Here is a tiny trained network, its code and every weight. The questions are about switching its units off for an input and a target symbol, where a switched-off unit gives its printed mean instead of its output.

import numpy as np


def w(rows, s, z=0):
    codes = np.array(rows[::2]) - 128.0
    scale = np.full(codes.shape[1], s)
    scale[-1] = z or s
    return codes * scale


def norm(h):
    return h / np.sqrt((h * h).mean(-1, keepdims=True) + 1e-5)


def f(y):
    return np.maximum(y, 0)


def softmax(a):
    e = np.exp(a - a.max(-1, keepdims=True))
    return e / e.sum(-1, keepdims=True)


def log_softmax(a):
    a = a - a.max(-1, keepdims=True)
    return a - np.log(np.exp(a).sum(-1, keepdims=True))


def net(x, mask):
    ids = ['αβεζθξπστφψω'.index(c) for c in x.split()]
    T = len(ids)
    res = E[ids] + P[:T]
    r = norm(res)
    for j in range(2):
        rows = slice(2 * j, 2 * j + 2)
        q, k, v = (r @ M[0][rows].T for M in (Q, K, V))
        z = softmax(np.where(np.tri(T) > 0, q @ k.T / 2**0.5, -1e9)) @ v
        o = O[0][rows]
        res = res + np.where(mask[j], z, o[:, -1]) @ o[:, :-1]
    y = f(norm(res) @ A[0][:, :-1].T + A[0][:, -1])
    res = res + np.where(mask[2:6], y, B[0][:, -1]) @ B[0][:, :-1]
    return log_softmax(norm(res)[-1] @ U[:, :-1].T + U[:, -1])


Q, K, V, O, A, B = {}, {}, {}, {}, {}, {}
E = w([
[139,126,124,79,117,114],'α',
[136,156,140,158,152,133],'β',
[124,125,140,114,116,135],'ε',
[144,127,158,128,147,92],'ζ',
[141,134,134,101,121,127],'θ',
[137,143,137,88,123,121],'ξ',
[107,116,138,100,116,119],'π',
[109,133,159,98,129,136],'σ',
[137,122,111,115,161,155],'τ',
[116,163,111,132,125,148],'φ',
[92,141,157,5,134,82],'ψ',
[94,116,115,141,139,141],'ω',
],0.029)
P = w([
[88,78,223,2,59,192],'0',
[86,122,186,6,104,170],'1',
[72,114,174,37,129,170],'2',
[56,128,144,64,163,144],'3',
[54,142,117,100,191,120],'4',
[54,157,107,121,225,92],'5',
[63,195,71,129,250,57],'6',
],0.0044)
Q[0] = w([
[149,109,95,146,104,111],'head 1',
[158,111,147,135,117,160],'head 1',
[164,131,118,167,44,113],'head 2',
[223,77,105,162,3,114],'head 2',
],0.044)
K[0] = w([
[164,106,207,104,105,78],'head 1',
[131,116,186,88,81,132],'head 1',
[111,107,162,62,62,152],'head 2',
[104,99,131,4,60,123],'head 2',
],0.033)
V[0] = w([
[114,210,228,164,174,180],'head 1',
[211,145,156,73,177,125],'head 1',
[119,195,216,131,35,52],'head 2',
[51,252,67,148,60,196],'head 2',
],0.026)
O[0] = w([
[127,200,222,163,117,39,203],'head 1',
[117,227,145,91,183,171,189],'head 1',
[109,146,23,190,94,14,6],'head 2',
[45,186,5,123,149,202,126],'head 2',
],0.014,0.022)
A[0] = w([
[203,240,116,204,3,90,22],'neuron 1',
[18,7,163,213,133,229,2],'neuron 2',
[29,99,62,224,188,133,171],'neuron 3',
[23,98,187,120,36,55,146],'neuron 4',
],0.015,0.0023)
B[0] = w([
[172,117,121,164,41,195,255],'neuron 1',
[59,167,115,95,3,40,238],'neuron 2',
[159,46,193,133,210,161,229],'neuron 3',
[48,107,165,117,241,171,230],'neuron 4',
],0.016,0.0067)
U = w([
[150,134,181,81,131,199,158],'α',
[181,152,94,163,70,147,161],'β',
[53,105,108,102,38,130,118],'ε',
[198,118,152,152,129,33,227],'ζ',
[103,22,105,156,166,121,141],'θ',
[88,157,149,166,111,107,41],'ξ',
[89,164,53,154,179,185,123],'π',
[181,114,67,83,112,111,166],'σ',
[85,150,111,72,177,51,86],'τ',
[117,135,129,145,111,120,30],'φ',
[123,89,141,255,115,204,3],'ψ',
[162,149,86,149,86,130,181],'ω',
],0.011,0.0041)

Each question gives the input, a string of symbols that net reads in full, and the target symbol t.
The units are the heads (2 rows each of Q, K, V and O) and the neurons (one row each of A and B). Each row of codes is followed by its name. A weight is (code - 128) times the scale printed after its matrix; where a second scale follows, it is the last column's (O, A, B and U).
mask holds one flag per unit, heads first, then neurons. A switched-off unit (its flag False) gives its mean, the last column of its rows in O or B, instead of its output. The means were averaged over made-up inputs and are rounded, as every weight is.
A unit's drop is (log p(t) with every unit on - log p(t) with that unit switched off) / (log p(t) with every unit on - log p(t) with every unit switched off).
The circuit of an input: a set's keep is (log p(t) with only the set's units on - log p(t) with every unit switched off) / (log p(t) with every unit on - log p(t) with every unit switched off). Starting from all 6 units, units are removed one at a time, each time the one whose removal leaves the highest keep (on an exact tie, the one counted first), for as long as the keep stays at least 0.8.
units of the circuit, in order: the units of the circuit, biggest drop first
unit that matters most: the unit with the biggest drop
top k neurons: the k neurons with the biggest drops, biggest first
which heads matter: for each layer, one digit per head in row order, 1 if its drop is at least 0.15 and else 0, layers parted by /
drop of u: that unit's drop, to one decimal
input φ β ζ, target ψ: which heads matter -> 11
input τ ζ σ, target ζ: which heads matter -> 01
input β θ ω π ζ, target θ: units of the circuit, in order -> [head 1; head 2; neuron 3]
input ω π τ τ β τ θ, target π: units of the circuit, in order -> [head 2]
input β ω ψ τ π ε, target π: units of the circuit, in order -> [head 2; head 1]
input σ ψ α π, target θ: units of the circuit, in order -> [head 2; head 1; neuron 3]
input τ φ τ β, target ψ: top 2 neurons -> [neuron 1; neuron 3]
input ε τ ζ β ξ τ φ, target ψ: units of the circuit, in order -> [head 1; head 2; neuron 1; neuron 3]
input θ ψ τ φ ψ, target π: which heads matter -> 01
input τ π ζ ω ω, target ε: which heads matter -> 10
input β ω ζ ψ, target θ: which heads matter -> 11
input α σ π ξ ε, target ψ: top 2 neurons -> [neuron 1; neuron 4]
input π β τ ψ, target τ: which heads matter -> 01
input α φ τ ζ θ, target ζ: which heads matter -> 01
input β φ π π, target ψ: which heads matter -> 11
input φ θ θ ω β, target θ: units of the circuit, in order -> [head 1]
input ω τ β, target θ: units of the circuit, in order -> [head 2; head 1; neuron 3]
input ω ε β τ ω π ψ, target θ: units of the circuit, in order -> [head 1; head 2; neuron 3]
input τ τ β τ τ π α, target π: which heads matter -> 01
input ψ ψ α, target σ: unit that matters most -> head 1
input φ β τ π θ, target π: drop of neuron 3 -> 0.1
input β π τ φ τ ω, target θ: drop of head 2 -> 0.8
input τ τ φ τ β, target ψ: drop of head 2 -> 0.9
input β π ω α π, target θ: top 2 neurons -> [neuron 3; neuron 4]
